Below are the code and all the weights of a small trained network. Each question names an input and a class and asks about switching units off, where a switched-off unit gives its printed mean instead of its output.

import numpy as np


def w(rows, s, z=0):
    codes = np.array(rows[::2]) - 128.0
    scale = np.full(codes.shape[1], s)
    scale[-1] = z or s
    return codes * scale


def norm(h):
    return h / np.sqrt((h * h).mean(-1, keepdims=True) + 1e-5)


def f(y):
    return np.maximum(y, 0)


def log_softmax(a):
    a = a - a.max(-1, keepdims=True)
    return a - np.log(np.exp(a).sum(-1, keepdims=True))


def net(x, mask):
    res = np.array(x, float).reshape(1, 5) / 4 @ E
    u = 0
    for l in range(4):
        y = f(norm(res) @ A[l][:, :-1].T + A[l][:, -1])
        res = res + np.where(mask[u : u + 4], y, B[l][:, -1]) @ B[l][:, :-1]
        u += 4
    return log_softmax(norm(res)[-1] @ U[:, :-1].T + U[:, -1])


A, B = {}, {}
E = w([
[38,87,108,74,39,123,190],'x0',
[115,108,109,68,134,46,26],'x1',
[133,186,151,122,166,105,100],'x2',
[46,105,170,107,250,49,125],'x3',
[85,177,92,231,127,147,124],'x4',
],0.0021)
A[0] = w([
[162,162,139,106,138,86,110,146],'L0N0',
[243,166,83,126,105,147,81,60],'L0N1',
[193,175,88,143,146,121,130,97],'L0N2',
[120,85,106,212,52,252,194,3],'L0N3',
],0.0032,0.00053)
B[0] = w([
[97,78,55,184,74,161,138,161],'L0N0',
[106,62,201,139,114,151,71,203],'L0N1',
[117,104,184,163,119,125,112,170],'L0N2',
[125,202,65,102,148,1,189,253],'L0N3',
],0.0036,0.0028)
A[1] = w([
[131,160,179,156,193,27,57,255],'L1N0',
[224,244,148,186,141,148,164,166],'L1N1',
[70,211,106,165,42,181,125,112],'L1N2',
[191,99,87,121,26,253,117,162],'L1N3',
],0.0032,0.0012)
B[1] = w([
[143,152,56,184,108,184,192,253],'L1N0',
[81,24,217,137,64,198,28,232],'L1N1',
[62,125,43,122,251,154,123,208],'L1N2',
[122,133,159,78,139,2,111,216],'L1N3',
],0.0035,0.0026)
A[2] = w([
[129,133,163,175,254,138,112,101],'L2N0',
[167,179,154,178,141,167,124,5],'L2N1',
[103,195,4,137,156,110,132,117],'L2N2',
[113,162,100,128,68,107,127,124],'L2N3',
],0.005,0.0016)
B[2] = w([
[145,198,45,151,39,74,164,222],'L2N0',
[116,61,136,181,58,200,61,164],'L2N1',
[161,176,84,26,159,39,253,254],'L2N2',
[147,203,137,236,200,162,143,193],'L2N3',
],0.0036,0.0032)
A[3] = w([
[49,84,218,81,189,181,180,54],'L3N0',
[136,96,135,54,95,92,77,158],'L3N1',
[132,144,60,142,230,94,2,254],'L3N2',
[177,58,151,111,128,138,245,60],'L3N3',
],0.0037,0.00063)
B[3] = w([
[138,87,146,97,198,252,99,204],'L3N0',
[172,118,183,127,91,113,134,232],'L3N1',
[69,172,115,199,105,169,202,236],'L3N2',
[60,184,71,190,170,139,143,248],'L3N3',
],0.0045,0.0018)
U = w([
[98,185,54,124,150,65,222,168],'0',
[175,83,203,63,73,77,65,150],'1',
[75,73,163,65,225,229,133,111],'2',
[146,136,146,254,88,195,67,148],'3',
[144,136,139,104,194,146,65,2],'4',
],0.0089,0.006)

Each question gives the input, the list of numbers given to net, and the class t.
The units are the neurons (one row each of A and B). Each row of codes is followed by its name. A weight is (code - 128) times the scale printed after its matrix; where a second scale follows, it is the last column's (A, B and U).
mask holds one flag per neuron, layer by layer. A switched-off neuron (its flag False) gives its mean, the last column of its row in B, instead of its output. The means were averaged over made-up inputs and are rounded, as every weight is.
A unit's drop is (log p(t) with every unit on - log p(t) with that unit switched off) / (log p(t) with every unit on - log p(t) with every unit switched off).
The circuit of an input: a set's keep is (log p(t) with only the set's units on - log p(t) with every unit switched off) / (log p(t) with every unit on - log p(t) with every unit switched off). Starting from the 12 units with the biggest drops (on a tie, the unit counted first), units are removed one at a time, each time the one whose removal leaves the highest keep (on an exact tie, the one counted first), for as long as the keep stays at least 0.8.
units of the circuit, in order: the units of the circuit, biggest drop first
k most important neurons: the k neurons with the biggest drops, biggest first
top k neurons in layer l: the k neurons of layer l with the biggest drops, biggest first
drop of u: that unit's drop, to one decimal
input [-8,5,6,-3,-8], class 3: units of the circuit, in order : [L3N2 L2N2]
input [4,6,-8,3,-4], class 1: units of the circuit, in order : [L3N1 L2N2]
input [-1,-3,8,4,7], class 3: units of the circuit, in order : [L1N1 L0N3]
input [4,1,2,3,0], class 2: 3 most important neurons : [L2N0 L0N3 L3N0]
input [4,4,-5,-1,-2], class 1: 3 most important neurons : [L0N3 L2N2 L1N0]
input [2,-4,1,5,-7], class 2: units of the circuit, in order : [L3N0]
input [0,-5,0,-8,-4], class 1: units of the circuit, in order : [L1N1 L1N3]
input [4,5,-4,0,1], class 1: units of the circuit, in order : [L1N0 L0N3]
input [6,2,2,1,-2], class 2: 2 most important neurons : [L0N3 L2N0]
input [-4,-6,-4,1,-7], class 2: 2 most important neurons : [L1N1 L3N0]
input [7,4,4,0,-5], class 1: 3 most important neurons : [L0N3 L2N2 L3N1]
input [4,-2,2,3,-3], class 2: 2 most important neurons : [L0N3 L3N0]
input [0,-4,-3,-8,4], class 0: 3 most important neurons : [L0N3 L1N2 L2N2]
input [-1,-1,2,-8,-1], class 1: 2 most important neurons : [L1N1 L0N1]
input [-3,-6,-1,3,0], class 3: 2 most important neurons : [L1N1 L2N2]
input [-3,1,-7,-8,6], class 0: top 2 neurons in layer 2 : [L2N2 L2N1]
input [-4,-7,-1,0,-6], class 2: most important neuron : [L1N1]
input [-4,7,7,3,-6], class 0: top 2 neurons in layer 1 : [L1N0 L1N1]
input [-7,4,0,-2,-6], class 3: 4 most important neurons : [L3N2 L2N2 L1N0 L1N1]
input [2,-1,-4,5,-5], class 2: most important neuron : [L3N0]
input [3,-4,1,4,-4], class 2: drop of L3N0 : 0.4
input [-5,-2,3,-6,-2], class 1: drop of L2N3 : 0.1
input [-2,-2,4,0,-1], class 3: drop of L3N0 : 0.0
input [8,6,-5,1,-3], class 1: drop of L1N0 : 0.2
